[-14 -21  12 -38 -37  14 -10 -46  26  15  22  -2  24  32  42   1   0  36
   4  -2  -9  -5 -16   2   5  -6 -28  25  22 -45 -20 -83] : Seva
[  2  -7  12 -43 -49  15 -11 -31  26   6 -11  10   9  15   3  -2 -10  12
   9  -5 -23   5 -10  -8  -2  14   3  36  38 -17  -2 -87] : roz
[  8 -17 -22  25  14  10 -25 -10  47  24  42 -16  20 -12  -5  27 -15  84
 -28  39  18  39  -9   9 -46 -30   3 -34   0 -75  11  61] : gimud
[-42 -38  13 -51 -22  -6 -32 -13  45  -3  13  50  15  -2 -44  21   7  22
  -6  -3 -86  21  67   6 -59  -4  40 -39  21 -38 -34  19] : gimud
[ 14 -15 -16  38   2  26 -25 -10  49  42  29 -21  17   3   8  19 -24  81
 -28  41  13  32 -22  -2 -36 -28   9 -20  20 -73  -1  48] : nel
[  5  -6  11 -30 -47  15   5 -28  10  11 -12  -3  -9  28   8  -9   7  13
   7  -5   0   2 -34 -10   8   2  13  52  42   6  -5 -84] : roz
[ -40  -31   -1  -57  -31    3  -16  -19   64    3   17   11   33   19
  -21   22    6   27  -10   -5 -100   10   64  -12  -67    0   24  -46
   38  -34  -36    2] : Seva
[  5 -14 -17  45 -12  28 -24   4  36  22  42 -24  32  14  23  34 -23  81
 -29  23  52  30 -41  22 -37 -37 -11 -34   9 -76  -8  52] : razuv
[-18  -8   4 -43 -27  -3   1 -45   6   3   0  12  -1  14  -4  -5  19  24
   5   8 -29  10 -22  -2  -6   2   4  44  17 -15 -19 -72] : gimud
[-21  10  19 -50 -36   1  -7 -23  25  28  -1   7   6   7  11  -5  12  18
   7  -7 -26  -9 -21   8   4 -12 -14  34  24 -27 -32 -63] : Tok
[ 24 -17 -18  46 -18  40 -17   3  38  22  35 -35  21  19   6  26 -18  69
 -12  31  52  36 -19  -7 -46 -34  -3 -21  22 -68  28  35] : roz
[-27   6   8 -39 -27  -9  -8 -32  10   4   7  25   6  12   2  -8   8  15
   2  -3 -30   1 -28   0  -1  -1   8  55  45 -27 -21 -69] : Lofis
[-17   4  23 -29 -43  22 -28 -38  27  18  -3  31  14   4  27  -8 -19  13
  14   1 -32   7   4   1 -10   3 -15  19  25 -51 -14 -75] : Kar
[ 14  12 -16  23  -1  15 -15   9  56  48  21 -45  16  -9   9  18  -1  77
 -30  22  32  30 -29   5 -32 -43  -4 -14  15 -61   2  65] : Tok
[ -41  -37   13  -42  -28   16  -38  -24   59    9   20   52   34    7
  -33   19  -14   26    8    0 -108    7   63  -17  -53   -3   27  -47
   19  -61  -41   -3] : nel
[-20 -38   8 -44 -44  12 -23  -3  57   6   3  24   6  10 -36  21  -6   8
  -8  -5 -65  15  57  -7 -56   2  49 -25  37 -15 -23   3] : roz
[-23 -12   7 -35 -41  21  -9 -40  14  22   1  13  18  16  19   5 -12  17
   2   2 -27  11  -1   7 -10   1 -15  48  12 -42 -16 -88] : ratav
[ -37  -42    1  -53  -30    7  -22  -25   58   17   16   33   23   13
  -39   20   -4   27   -3    1 -114    5   61  -24  -57    4   43  -34
   34  -31  -44    2] : nel
[ -34  -27   10  -52  -42   11  -26  -14   54    5    1   32   19    8
  -22   15   -7   11   -4   -5 -107   15   73  -15  -69   -3   38  -59
   42  -27  -36   -5] : Kar
[  4 -11  -4  42   3  36 -16  -7  47  24  62 -20  27  21   8  24 -21  70
 -11  26  26  20 -32  -2 -34 -44  -4 -18  20 -87  -6  42] : dol
[  0   5 -17  12   1  12 -14  -1  65  51  43 -34  22  -8   1  22  -6  80
 -22  21  10  22 -17   2 -33 -38  -3 -20   5 -65  -5  64] : Tok
[  3 -14 -24  32  12  11 -17   3  43  30  55 -16  17  -4  -1  25 -12  70
 -17  30  33  30 -25   3 -42 -36   7  -3  18 -65   9  63] : Lofis
[-10  -5  10 -41 -30  17 -11 -33  24  13  25  13  25  33  18  -5  -1  14
   2   1 -30  -5 -21  -5   6  12   1  36  24 -42 -27 -81] : dol
[-10  13  10 -57 -43   1  -8 -24  38  22   5  -4  29  12  18  -8   5  26
  -8  -8 -36   3 -19  -6  12  -7 -10  28  18 -30 -17 -53] : Tok
[ -53  -32   -7  -54  -38    5  -28   -5   59   -9   12   45   55   16
  -23   34    3   26    0  -18 -106    2   60   -7  -84   -1   10  -66
   23  -58  -39  -15] : razuv
[-24 -30  16 -40 -26   5 -26  -8  54   8  -3  44  35  24 -15  21  -5  34
  -2 -20 -93   9  63 -19 -68  11  22 -38  14 -43 -10 -11] : mubi
[  7  -9 -33  36  -1  29   5   3  33  31  18 -39  16   5   8  28 -18  66
 -32  29  25  42 -20  -2 -49 -29   5   7  -2 -50   8  39] : ratav
[-34 -30  16 -49 -37  17 -21 -15  47  18  -5  36   2   5 -28  11   0   6
  -3  -2 -94  13  66  -8 -73   4  45 -44  36 -21 -41   2] : Kar
[-35 -30  14 -37 -23   0 -28   0  51  13   2  48  17  11 -21  20  -4  19
   3 -14 -90   3  77  -5 -71   9  33 -32  16 -30 -20   3] : mubi
[ 10 -17  -7  49  11  22 -18   1  44  46  35 -20   7  -2  11  28 -24  89
  -9  23  37  18 -14   3 -57 -32  -4 -15  10 -69  13  59] : mubi
[-20  -8   5 -40 -34   9 -10 -31  18  23   3  20  27  15  27   4 -13  24
 -10  -3 -28   9  -2  13   0   8  -6  42   8 -43 -16 -82] : ratav
[ 29 -17 -15  50 -15  39 -15  10  42  19  35 -36  24  19   8  28 -23  67
 -21  31  55  42 -23  -9 -43 -35  -2 -25  13 -65  29  52] : roz
[ 10 -11 -22  21  19  26 -13  -1  53  37  56 -27  28   3   5  21  -9  75
 -16  30  21  12 -25  -2 -44 -24   5 -30  11 -88  -6  42] : dol
[-26  -6   8 -38 -32   1  13 -46  22  11   9  -6   6  32  28  -3  16  30
   9  -6 -29 -15 -26  -7  -5 -16 -16  43  41 -18 -27 -82] : Seva
[  6  -6 -13  39   0  20 -11   9  29  24  32 -34  33   1  18  34 -29  79
 -35  22  40  44 -24  12 -28 -35  -1 -16  -4 -75  -5  53] : ratav
[-35 -33  -7 -51 -42   7 -22  -7  58   3  -1  28  26  10 -25  26   1  13
 -16  -4 -90  12  50   4 -77   1  31 -45  32 -22 -35   1] : razuv
[ -51  -27   -3  -50  -31    1  -14   -1   53    8   -1   39   20    6
  -29   29   -7    8  -19   -9 -102   21   75    5  -62    5   47  -13
   10  -25  -41   -5] : ratav
[-34 -29  24 -37 -23   1 -23   3  48  15  -6  47   9   7 -26  15   8  18
   5 -13 -85   3  69  -2 -76   2  37 -33  21 -29 -21   9] : mubi
[-15 -13  16 -35 -31   6  -3 -49   3   6  -5  17  -8   7  -6  -4  15  28
   4   9 -19   7 -24   5 -10  -8  -3  49  28 -26 -10 -72] : gimud
[-39 -30   2 -43 -45  10 -26  -4  58   0  -3  39  25  15 -27  22  -6  11
 -19  -4 -97  14  53   8 -78  -1  33 -45  46 -24 -30   9] : razuv
[ 12 -25 -20  37  17  29 -24 -18  49  59  43 -20   2  -6   3  16 -17  79
  -8  40  25  20 -17  -2 -35 -27   8 -20   4 -67  -9  54] : nel
[-29   7   3 -36 -32  -6 -23 -37  30   4  24  34  30  16   7  -1  -7  22
  -1  -1 -48  11  -9  -3  -5   1  -3  43  37 -49  -5 -65] : Lofis
[-22 -12  11 -41 -22   4   3 -50   7  36  -1  18 -18  15   2 -10  17  18
  14   8 -35 -15 -27  -5   6   9  16  51  21  -8 -48 -80] : nel
[ -35  -35   -2  -64  -25   14  -10  -17   55   13   21   31   22   24
  -41   19   13    7  -10   -2 -107   -2   57  -18  -66   18   47  -20
   32  -29  -42  -15] : dol
[  7  10  -1  29  -7  17 -15   2  51  42  33 -34  29   4   8  27  -4  83
 -23  14  28  33 -31   6 -23 -43 -14 -14  11 -71   2  62] : Tok
[-18  -6  16 -42 -26   0  -6 -46   4   6 -10  19  -4   3  -8 -10  12  28
   5   8 -31   5 -25   5 -11  -5   0  33  37 -26 -15 -70] : gimud
[ -32  -30    7  -61  -21   11  -21   -7   64   -7   29   32   58   17
  -30   26    6   24   -1  -12 -104    2   54  -24  -65    1   24  -56
   22  -70  -37  -13] : dol
[-37 -29  12 -45 -20  -4 -16   3  44  17  -5  45   9  12 -27  16   8  15
   1 -15 -96  -2  74  -7 -77  16  44 -29  22 -16 -26   6] : mubi
[  8 -11 -16  42  -2  26  -8  -9  42  17  51 -52  37  27  29  30 -16  90
 -21  22  40  32 -36  -6 -29 -41 -22 -28  12 -75  -4  47] : Seva
[  7   4  -4  41  -7  27 -24  -7  48  34  34 -25  21  -1  25  16 -23  75
 -18  27  28  39 -20  -1 -38 -37   2 -36  11 -79  -4  49] : Kar
[-51 -35  -1 -49 -37   3 -26  -2  55   6  11  44  25   7 -25  25   5  19
  -9 -11 -82  -1  53  12 -74  -5  33 -46  28 -39 -49   6] : razuv
[  8 -20 -11  45   5  32 -28 -17  44  49  51 -18  17   8   8  19 -25  86
 -13  37  28  28 -24  -1 -25 -32   3 -21   7 -80 -12  56] : nel
[-16 -13   6 -32 -52  14 -25 -31  25   3  10  19  30  23  27   2 -15  23
  -2  -3 -26  -1 -17  13  -7  -7 -17   5  31 -38 -17 -69] : razuv
[-18  -5   9 -36 -32  -1 -11 -43  21   1  -3  25   2  18  -1  -7   2  23
  -1   7 -45  18 -15   2  -3  -1   7  42  27 -18  -9 -68] : gimud
[-47 -28  11 -51 -39  16 -28 -10  47   3  23  47  28  16 -13  14  -4   3
  18 -10 -96   8  76 -15 -58   3  27 -55  12 -39 -44 -12] : Kar
[  7   1 -12  21   5  12 -12  13  50  49  47 -40  21 -13   5  25  -3  77
 -19  21  38  21 -20   9 -31 -44  -7 -26  -1 -67  -7  83] : Tok
[ 22 -16 -10  40   1  21 -12   2  43  38  24 -30  16   8  15  23 -18  90
 -26  24  28  27 -20  -6 -53 -27   7 -18   8 -59  23  54] : mubi
[ -45  -16   17  -69  -42    0  -26  -17   75   10   19   31   50    2
  -34   32    1   35   -7  -18 -109    8   58  -12  -50  -13   10  -38
   20  -60  -35   -2] : Tok
[-42 -24  21 -46 -34  13 -32  -4  44  14   5  51   9   7 -13   8  -4   3
  -1  -9 -82   8  70   4 -55   6  44 -50  23 -35 -50   2] : Kar
[-22  -7   1 -37 -35   9   6 -38  24  13  12  -7   1  37  34 -10  12  14
  11   2 -24  -7 -19  -1   2  -4  -9  45  30  -5 -24 -81] : Seva
[ -4 -12 -30  28   3  18 -19   2  54  38  33 -23  12 -10  12  27 -10  75
 -19  26  33  19 -30  21 -56 -31   2 -29   8 -64 -16  50] : razuv
[-30 -29  22 -41 -31   6 -27  -3  52  10  -3  48  29  21 -17  14  -1  31
   1 -21 -94   6  65 -12 -65   6  32 -31  22 -41 -10 -10] : mubi
[-29 -37  17 -48 -28   0 -16 -10  53  11  -3  40  35  20 -20  29   8  39
   0 -23 -96   3  62 -22 -80   5  21 -32  21 -42 -14 -15] : mubi
[ -2  -9  21 -26 -35  11 -15 -40  25  23  -5  22  15  27  23  -7 -11  29
   8  -9 -37  -1  -1 -11 -14   7 -14  31  25 -29  13 -76] : mubi
[  5 -14  -6  52   2  30 -24 -18  45  36  51 -14  22   6   5  25 -33  80
  -9  36  20  30 -25  -5 -26 -38  -7 -17   9 -78  -1  57] : nel
[  9  -1  -8  38  -2  28 -13 -11  38  30  36 -24  18   5  18  18 -21  70
  -9  22  19  31 -20 -12 -40 -34  -2 -39   7 -65  -1  47] : Kar
[-16 -35  -1 -54 -43   9 -15  -6  54   3   0  10   8   3 -45  17   2   9
  -5  -1 -77  12  61 -18 -65   2  48 -38  45  -8 -16   1] : roz
[  2   0   2 -38 -45   8  -1 -33  13  12 -10  -1 -13  19   6 -13   7   1
   7   0 -13  -2 -16  -7  12  12  18  49  34  10  -4 -90] : roz
[  2   6 -19  11  -2  10 -24   3  70  49  45 -32  35 -15   6  29 -19  85
 -27  19  14  25 -11   7 -31 -33 -10 -21   8 -81  -2  65] : Tok
